Below is a small trained network, with its code and all its weights. Each question gives an input and a class and asks what happens when units are switched off, that is, made to give their printed mean instead of their output.

import numpy as np


def w(rows, s, z=0):
    codes = np.array(rows[::2]) - 128.0
    scale = np.full(codes.shape[1], s)
    scale[-1] = z or s
    return codes * scale


def norm(h):
    return h / np.sqrt((h * h).mean(-1, keepdims=True) + 1e-5)


def f(y):
    return y / 2 * (1 + np.tanh(0.7978845608 * (y + 0.044715 * y**3)))


def log_softmax(a):
    a = a - a.max(-1, keepdims=True)
    return a - np.log(np.exp(a).sum(-1, keepdims=True))


def net(x, mask):
    res = np.array(x, float).reshape(1, 4) / 4 @ E
    u = 0
    for l in range(3):
        y = f(norm(res) @ A[l][:, :-1].T + A[l][:, -1])
        res = res + np.where(mask[u : u + 9], y, B[l][:, -1]) @ B[l][:, :-1]
        u += 9
    return log_softmax(norm(res)[-1] @ U[:, :-1].T + U[:, -1])


A, B = {}, {}
E = w([
[136,120,123,63,136,134,62,90],'x0',
[3,102,136,219,152,130,82,94],'x1',
[112,105,180,40,112,112,56,152],'x2',
[108,161,232,195,189,125,55,72],'x3',
],0.0032)
A[0] = w([
[88,62,93,64,83,47,107,247,224],'L0N0',
[125,160,106,209,149,178,155,26,7],'L0N1',
[236,203,135,104,140,158,126,133,46],'L0N2',
[93,136,180,114,202,36,39,65,96],'L0N3',
[142,203,252,171,165,150,124,152,33],'L0N4',
[156,172,241,170,146,67,120,205,43],'L0N5',
[231,127,122,23,99,113,148,73,154],'L0N6',
[143,62,161,79,57,61,136,190,23],'L0N7',
[88,149,130,211,207,209,94,55,169],'L0N8',
],0.0039,0.0019)
B[0] = w([
[130,106,146,119,208,2,151,141,248],'L0N0',
[215,94,96,161,95,82,104,203,154],'L0N1',
[127,166,195,135,122,113,92,61,163],'L0N2',
[69,85,147,122,196,207,155,78,227],'L0N3',
[133,121,76,59,157,54,186,170,172],'L0N4',
[109,72,162,80,109,40,139,161,153],'L0N5',
[95,171,127,145,122,110,52,119,240],'L0N6',
[169,105,61,146,165,150,172,123,148],'L0N7',
[119,98,106,80,135,127,74,67,251],'L0N8',
],0.0044,0.0028)
A[1] = w([
[185,97,119,200,137,128,192,90,7],'L1N0',
[167,166,171,106,65,190,122,132,103],'L1N1',
[193,83,172,207,170,146,135,92,89],'L1N2',
[125,163,65,255,93,207,104,134,81],'L1N3',
[80,180,222,28,119,73,114,112,134],'L1N4',
[143,103,61,19,70,150,128,152,65],'L1N5',
[119,74,109,162,87,117,225,191,215],'L1N6',
[176,200,69,135,119,167,182,143,89],'L1N7',
[203,160,124,31,134,139,161,184,41],'L1N8',
],0.0047,0.0019)
B[1] = w([
[157,126,79,142,103,136,130,255,123],'L1N0',
[103,237,191,215,122,172,114,55,113],'L1N1',
[100,167,40,64,96,79,113,212,139],'L1N2',
[193,112,119,88,132,122,201,214,158],'L1N3',
[172,147,79,194,69,153,202,181,253],'L1N4',
[82,151,85,157,185,4,68,121,154],'L1N5',
[126,82,225,83,191,204,151,108,216],'L1N6',
[63,54,161,191,130,148,76,117,157],'L1N7',
[83,161,75,217,115,82,37,63,186],'L1N8',
],0.0039,0.0029)
A[2] = w([
[127,119,253,59,148,96,170,165,7],'L2N0',
[104,80,134,133,186,90,135,134,167],'L2N1',
[125,154,197,173,156,80,135,173,101],'L2N2',
[175,149,67,153,129,70,75,147,136],'L2N3',
[179,192,174,157,64,148,141,105,33],'L2N4',
[166,188,103,83,66,77,92,169,197],'L2N5',
[116,154,146,131,106,191,93,89,130],'L2N6',
[169,103,110,131,75,217,168,179,29],'L2N7',
[93,109,101,158,117,130,147,171,101],'L2N8',
],0.0068,0.002)
B[2] = w([
[163,59,34,106,134,10,97,167,195],'L2N0',
[231,153,128,36,117,134,99,131,253],'L2N1',
[80,135,45,84,137,100,93,81,166],'L2N2',
[17,183,61,149,17,22,211,171,214],'L2N3',
[166,194,232,83,41,138,171,58,157],'L2N4',
[52,196,81,252,79,190,202,91,200],'L2N5',
[146,92,215,144,123,233,147,121,153],'L2N6',
[222,186,206,202,139,178,170,229,133],'L2N7',
[213,79,158,99,204,118,84,147,151],'L2N8',
],0.0043)
U = w([
[55,61,205,84,203,207,14,25,136],'0',
[38,218,55,188,42,20,174,109,196],'1',
[156,17,85,35,216,2,75,146,199],'2',
[215,98,167,197,175,184,199,224,67],'3',
[171,238,232,168,49,176,157,38,1],'4',
],0.0063,0.0034)

Each question gives the input, the list of numbers given to net, and the class t.
The units are the neurons (one row each of A and B). Each row of codes is followed by its name. A weight is (code - 128) times the scale printed after its matrix; where a second scale follows, it is the last column's (A, B and U).
mask holds one flag per neuron, layer by layer. A switched-off neuron (its flag False) gives its mean, the last column of its row in B, instead of its output. The means were averaged over made-up inputs and are rounded, as every weight is.
A unit's drop is (log p(t) with every unit on - log p(t) with that unit switched off) / (log p(t) with every unit on - log p(t) with every unit switched off).
The circuit of an input: a set's keep is (log p(t) with only the set's units on - log p(t) with every unit switched off) / (log p(t) with every unit on - log p(t) with every unit switched off). Starting from the 12 units with the biggest drops (on a tie, the unit counted first), units are removed one at a time, each time the one whose removal leaves the highest keep (on an exact tie, the one counted first), for as long as the keep stays at least 0.8.
circuit, biggest first: the units of the circuit, biggest drop first
most important unit: the unit with the biggest drop
top k neurons: the k neurons with the biggest drops, biggest first
top k neurons in layer l: the k neurons of layer l with the biggest drops, biggest first
input [4,2,-6,-7], class 2: top 2 neurons -> L1N5, L1N4
input [-8,0,-2,-1], class 3: top neuron -> L2N7
input [-3,8,-1,3], class 0: circuit, biggest first -> L0N8, L2N3
input [-7,-4,-1,-3], class 2: circuit, biggest first -> L1N4, L1N6, L2N0
input [8,4,2,-8], class 1: circuit, biggest first -> L0N3, L2N5
input [-7,-6,8,5], class 1: circuit, biggest first -> L2N5, L1N6
input [2,-8,5,7], class 4: top 2 neurons in layer 1 -> L1N4, L1N1
input [-3,2,-1,6], class 2: circuit, biggest first -> L0N4, L2N5
input [6,2,-8,-4], class 3: top 2 neurons -> L2N7, L1N3
input [3,0,2,-6], class 1: top 4 neurons -> L0N3, L0N6, L2N3, L2N5
input [-6,-1,-1,-5], class 2: top 2 neurons -> L1N4, L0N0
input [-5,-3,-4,-6], class 3: circuit, biggest first -> L2N7, L1N6
input [3,-3,-2,8], class 2: top 4 neurons in layer 0 -> L0N3, L0N4, L0N5, L0N6
input [3,7,-1,-5], class 2: circuit, biggest first -> L2N5
input [-2,-4,-4,0], class 4: top 3 neurons in layer 0 -> L0N0, L0N2, L0N3
input [-4,4,-5,8], class 2: top 2 neurons -> L0N1, L2N5
input [4,-1,4,1], class 0: top 4 neurons in layer 2 -> L2N3, L2N6, L2N1, L2N8
input [2,2,-5,-1], class 3: top 2 neurons in layer 0 -> L0N0, L0N6
input [7,-7,-7,5], class 4: top 2 neurons -> L0N0, L0N2
input [-6,-6,6,5], class 1: most important unit -> L1N4
input [-7,8,0,5], class 0: top 4 neurons in layer 0 -> L0N8, L0N0, L0N3, L0N7
input [3,-6,4,6], class 4: top 2 neurons -> L1N4, L0N0
